Below are the code and all the weights of a small trained network. Each question names an input and a class and asks about switching units off, where a switched-off unit gives its printed mean instead of its output.

import numpy as np


def w(rows, s, z=0):
    codes = np.array(rows[::2]) - 128.0
    scale = np.full(codes.shape[1], s)
    scale[-1] = z or s
    return codes * scale


def norm(h):
    return h / np.sqrt((h * h).mean(-1, keepdims=True) + 1e-5)


def f(y):
    return y / 2 * (1 + np.tanh(0.7978845608 * (y + 0.044715 * y**3)))


def log_softmax(a):
    a = a - a.max(-1, keepdims=True)
    return a - np.log(np.exp(a).sum(-1, keepdims=True))


def net(x, mask):
    res = np.array(x, float).reshape(1, 2) / 4 @ E
    u = 0
    for l in range(3):
        y = f(norm(res) @ A[l][:, :-1].T + A[l][:, -1])
        res = res + np.where(mask[u : u + 6], y, B[l][:, -1]) @ B[l][:, :-1]
        u += 6
    return log_softmax(norm(res)[-1] @ U[:, :-1].T + U[:, -1])


A, B = {}, {}
E = w([
[110,82,2,95,135,118,105,108,112,80],'x0',
[146,152,89,164,219,135,142,175,125,186],'x1',
],0.0087)
A[0] = w([
[86,31,59,103,135,114,142,54,149,119,114],'0.n1',
[107,179,143,138,127,106,100,162,95,2,150],'0.n2',
[152,175,147,172,171,164,131,137,162,188,204],'0.n3',
[134,123,230,163,82,74,99,179,199,164,197],'0.n4',
[218,162,112,189,64,134,140,147,152,126,11],'0.n5',
[137,169,67,154,127,106,15,139,88,90,224],'0.n6',
],0.004,0.0011)
B[0] = w([
[140,189,230,17,113,125,125,209,152,200,253],'0.n1',
[98,217,134,154,123,186,84,186,103,109,155],'0.n2',
[160,96,137,118,43,235,106,46,72,136,226],'0.n3',
[155,152,93,34,198,114,67,95,87,145,234],'0.n4',
[67,131,51,3,212,84,146,98,188,68,115],'0.n5',
[194,158,201,127,81,177,59,137,87,195,202],'0.n6',
],0.0043,0.003)
A[1] = w([
[68,107,177,59,21,115,147,126,17,107,140],'1.n1',
[111,182,214,227,218,139,194,186,183,141,96],'1.n2',
[161,168,97,151,121,166,245,245,102,202,161],'1.n3',
[32,156,58,81,138,41,117,150,161,65,6],'1.n4',
[72,71,113,195,127,58,102,85,220,175,12],'1.n5',
[92,95,2,70,118,148,160,128,116,78,88],'1.n6',
],0.0043,0.0022)
B[1] = w([
[118,125,102,181,186,121,147,132,148,131,255],'1.n1',
[131,2,132,124,104,70,149,180,134,114,172],'1.n2',
[64,166,104,137,136,124,124,90,134,77,205],'1.n3',
[188,90,159,101,143,116,85,145,175,127,143],'1.n4',
[137,58,176,155,108,81,156,133,131,96,94],'1.n5',
[215,74,223,117,99,161,126,145,72,189,184],'1.n6',
],0.0079,0.0046)
A[2] = w([
[138,147,250,121,100,117,188,134,140,161,5],'2.n1',
[102,145,104,125,141,103,113,202,232,78,133],'2.n2',
[89,119,136,107,157,159,155,201,149,154,55],'2.n3',
[161,125,30,117,121,121,141,168,90,93,118],'2.n4',
[74,120,174,144,1,116,136,91,191,12,45],'2.n5',
[105,117,167,114,134,179,106,88,92,171,114],'2.n6',
],0.0066,0.0023)
B[2] = w([
[185,45,90,57,84,149,32,194,120,105,213],'2.n1',
[114,188,155,108,121,197,140,132,103,127,148],'2.n2',
[159,122,60,163,63,57,128,30,143,68,146],'2.n3',
[129,67,253,152,63,71,169,116,190,87,192],'2.n4',
[93,92,12,245,205,85,234,118,106,189,253],'2.n5',
[116,147,135,109,76,108,153,150,164,74,201],'2.n6',
],0.0061,0.0041)
U = w([
[194,72,151,50,82,104,69,180,134,136,2],'0',
[93,110,87,218,186,91,182,123,131,139,160],'1',
[95,252,156,80,117,158,117,91,138,101,241],'2',
],0.012,0.00064)

Each question gives the input, the list of numbers given to net, and the class t.
The units are the neurons (one row each of A and B). Each row of codes is followed by its name. A weight is (code - 128) times the scale printed after its matrix; where a second scale follows, it is the last column's (A, B and U).
mask holds one flag per neuron, layer by layer. A switched-off neuron (its flag False) gives its mean, the last column of its row in B, instead of its output. The means were averaged over made-up inputs and are rounded, as every weight is.
A unit's drop is (log p(t) with every unit on - log p(t) with that unit switched off) / (log p(t) with every unit on - log p(t) with every unit switched off).
The circuit of an input: a set's keep is (log p(t) with only the set's units on - log p(t) with every unit switched off) / (log p(t) with every unit on - log p(t) with every unit switched off). Starting from the 12 units with the biggest drops (on a tie, the unit counted first), units are removed one at a time, each time the one whose removal leaves the highest keep (on an exact tie, the one counted first), for as long as the keep stays at least 0.8.
circuit, biggest first: the units of the circuit, biggest drop first
unit that matters most: the unit with the biggest drop
top k neurons: the k neurons with the biggest drops, biggest first
drop when u is switched off: that unit's drop, to one decimal
input [-4,-6], class 1: circuit, biggest first : 2.n5
input [0,0], class 2: top 2 neurons : 2.n5; 0.n3
input [-3,1], class 2: top 3 neurons : 0.n3; 0.n4; 1.n6
input [1,3], class 2: circuit, biggest first : 2.n5; 1.n3; 1.n2
input [-5,-7], class 1: top 3 neurons : 2.n5; 1.n6; 0.n1
input [-2,-2], class 2: top 2 neurons : 0.n4; 2.n5
input [-1,2], class 2: top 2 neurons : 0.n3; 2.n5
input [4,-5], class 1: top 3 neurons : 0.n4; 2.n5; 1.n1
input [-6,-8], class 1: top 3 neurons : 2.n5; 1.n6; 0.n1
input [-6,-7], class 1: top 4 neurons : 2.n5; 0.n1; 1.n6; 0.n6
input [2,-4], class 1: top 2 neurons : 0.n4; 2.n5
input [-3,-1], class 2: top 3 neurons : 0.n4; 1.n6; 1.n2
input [-1,1], class 2: top 2 neurons : 2.n5; 2.n1
input [1,0], class 2: unit that matters most : 1.n6
input [8,1], class 0: drop when 2.n5 is switched off : 0.0
input [1,-8], class 1: drop when 2.n5 is switched off : 0.3
input [1,-6], class 1: drop when 2.n5 is switched off : 0.2
